Below are the code and all the weights of a small trained network. Each question names an input and a target symbol and asks about switching units off, where a switched-off unit gives its printed mean instead of its output.

import numpy as np


def w(rows, s, z=0):
    codes = np.array(rows[::2]) - 128.0
    scale = np.full(codes.shape[1], s)
    scale[-1] = z or s
    return codes * scale


def norm(h):
    return h / np.sqrt((h * h).mean(-1, keepdims=True) + 1e-5)


def f(y):
    return np.maximum(y, 0)


def softmax(a):
    e = np.exp(a - a.max(-1, keepdims=True))
    return e / e.sum(-1, keepdims=True)


def log_softmax(a):
    a = a - a.max(-1, keepdims=True)
    return a - np.log(np.exp(a).sum(-1, keepdims=True))


def net(x, mask):
    ids = ['ΓΞΣΦΨω'.index(c) for c in x.split()]
    T = len(ids)
    res = E[ids] + P[:T]
    r = norm(res)
    for j in range(2):
        rows = slice(3 * j, 3 * j + 3)
        q, k, v = (r @ M[0][rows].T for M in (Q, K, V))
        z = softmax(np.where(np.tri(T) > 0, q @ k.T / 3**0.5, -1e9)) @ v
        o = O[0][rows]
        res = res + np.where(mask[j], z, o[:, -1]) @ o[:, :-1]
    y = f(norm(res) @ A[0][:, :-1].T + A[0][:, -1])
    res = res + np.where(mask[2:14], y, B[0][:, -1]) @ B[0][:, :-1]
    return log_softmax(norm(res)[-1] @ U[:, :-1].T + U[:, -1])


Q, K, V, O, A, B = {}, {}, {}, {}, {}, {}
E = w([
[219,189,98,145],'Γ',
[166,144,118,134],'Ξ',
[186,151,141,121],'Σ',
[122,167,58,236],'Φ',
[89,111,105,140],'Ψ',
[251,205,213,145],'ω',
],0.017)
P = w([
[92,117,110,79],'0',
[102,215,61,165],'1',
[182,27,118,88],'2',
[131,110,150,95],'3',
[87,191,94,167],'4',
[184,11,128,136],'5',
[84,93,147,102],'6',
[58,174,105,171],'7',
[138,4,124,169],'8',
[74,91,148,104],'9',
[79,192,88,179],'10',
],0.018)
Q[0] = w([
[88,224,73,73],'h1',
[150,45,146,202],'h1',
[101,133,157,93],'h1',
[117,112,111,2],'h2',
[124,174,109,105],'h2',
[135,51,146,90],'h2',
],0.027)
K[0] = w([
[139,165,19,36],'h1',
[77,121,219,216],'h1',
[204,113,80,157],'h1',
[212,107,169,254],'h2',
[183,118,105,138],'h2',
[83,116,200,221],'h2',
],0.021)
V[0] = w([
[87,157,254,159],'h1',
[117,122,116,212],'h1',
[70,89,98,93],'h1',
[144,101,53,177],'h2',
[98,150,74,90],'h2',
[120,117,57,63],'h2',
],0.015)
O[0] = w([
[134,112,254,78,17],'h1',
[89,140,158,152,84],'h1',
[55,82,124,142,146],'h1',
[76,101,144,191,151],'h2',
[161,132,165,158,227],'h2',
[183,132,137,179,253],'h2',
],0.016,0.008)
A[0] = w([
[139,122,215,102,73],'n1',
[114,123,173,109,240],'n2',
[171,145,172,180,3],'n3',
[97,218,101,114,162],'n4',
[112,77,135,50,183],'n5',
[196,96,136,159,126],'n6',
[132,33,154,137,38],'n7',
[137,127,201,114,70],'n8',
[92,157,167,169,153],'n9',
[80,252,153,167,66],'n10',
[121,71,121,115,110],'n11',
[167,100,147,99,179],'n12',
],0.026,0.0047)
B[0] = w([
[252,81,195,74,169],'n1',
[111,72,141,184,151],'n2',
[105,39,24,147,199],'n3',
[94,37,136,41,185],'n4',
[225,23,186,105,149],'n5',
[43,145,160,113,249],'n6',
[183,165,34,202,166],'n7',
[206,96,145,42,161],'n8',
[40,50,140,68,171],'n9',
[211,241,240,128,179],'n10',
[166,94,109,144,151],'n11',
[150,147,219,112,172],'n12',
],0.031,0.012)
U = w([
[62,46,22,1,43],'Γ',
[137,176,86,119,237],'Ξ',
[100,146,140,27,138],'Σ',
[19,34,199,176,42],'Φ',
[162,58,69,225,249],'Ψ',
[195,10,174,108,251],'ω',
],0.0086,0.0022)

Each question gives the input, a string of symbols that net reads in full, and the target symbol t.
The units are the heads (3 rows each of Q, K, V and O) and the neurons (one row each of A and B). Each row of codes is followed by its name. A weight is (code - 128) times the scale printed after its matrix; where a second scale follows, it is the last column's (O, A, B and U).
mask holds one flag per unit, heads first, then neurons. A switched-off unit (its flag False) gives its mean, the last column of its rows in O or B, instead of its output. The means were averaged over made-up inputs and are rounded, as every weight is.
A unit's drop is (log p(t) with every unit on - log p(t) with that unit switched off) / (log p(t) with every unit on - log p(t) with every unit switched off).
The circuit of an input: a set's keep is (log p(t) with only the set's units on - log p(t) with every unit switched off) / (log p(t) with every unit on - log p(t) with every unit switched off). Starting from the 12 units with the biggest drops (on a tie, the unit counted first), units are removed one at a time, each time the one whose removal leaves the highest keep (on an exact tie, the one counted first), for as long as the keep stays at least 0.8.
units of the circuit, in order: the units of the circuit, biggest drop first
unit that matters most: the unit with the biggest drop
k most important neurons: the k neurons with the biggest drops, biggest first
heads that matter: for each layer, one digit per head in row order, 1 if its drop is at least 0.15 and else 0, layers parted by /
input Ξ Σ Γ Ψ ω ω Ψ ω Ψ Ψ ω, target Ψ: units of the circuit, in order : h1
input Ξ Ψ Γ Ψ Ψ Ξ, target Ψ: heads that matter : 00
input Ψ Γ Ψ Φ Ψ, target Φ: heads that matter : 01
input ω Ξ Γ Ψ Φ Ψ Σ Φ Γ Ψ Ψ, target Σ: 2 most important neurons : n10, n4
input Φ ω Γ Ψ Φ Φ, target Ψ: units of the circuit, in order : h1, n7
input Σ Ψ ω Ψ Ξ, target Γ: heads that matter : 10
input Σ ω Ψ Γ Φ, target Γ: heads that matter : 11
input Φ ω Γ Ψ Γ Φ Ξ, target Φ: units of the circuit, in order : h1, h2
input Ψ Σ Ψ Γ Ξ Ψ Ψ Σ Ψ Σ, target Γ: units of the circuit, in order : n12, n1
input Γ Σ ω Ψ Φ Σ, target Ψ: units of the circuit, in order : n7, h2
input ω Γ Ξ Φ Ψ Ψ Ψ Σ, target Σ: heads that matter : 00
input Σ Ψ Γ, target Ψ: 3 most important neurons : n4, n7, n9
input Γ ω Γ ω Γ Φ Ξ Σ, target Ξ: heads that matter : 11
input Φ ω Φ Φ Σ Ξ, target Ψ: units of the circuit, in order : n7
input Γ Γ Ψ Ψ Σ Σ ω Ψ Ψ ω ω, target Ξ: units of the circuit, in order : h1, n10, n1
input Ψ Γ Φ Γ Ξ ω Ψ Ξ, target Φ: 3 most important neurons : n10, n9, n7
input Ξ ω Σ Ξ Ψ Σ Ψ Γ Γ, target Ψ: units of the circuit, in order : n7, h1
input ω ω Ψ Γ, target Γ: heads that matter : 00
input Γ Ξ ω Σ Ψ ω ω Ψ Ξ Σ Γ, target Ξ: 3 most important neurons : n10, n9, n1
input ω Σ Ψ Ψ Φ, target Σ: unit that matters most : n10
input ω Σ ω Ψ ω ω Φ, target Φ: heads that matter : 10
input Ψ Ψ Σ, target Ψ: heads that matter : 01
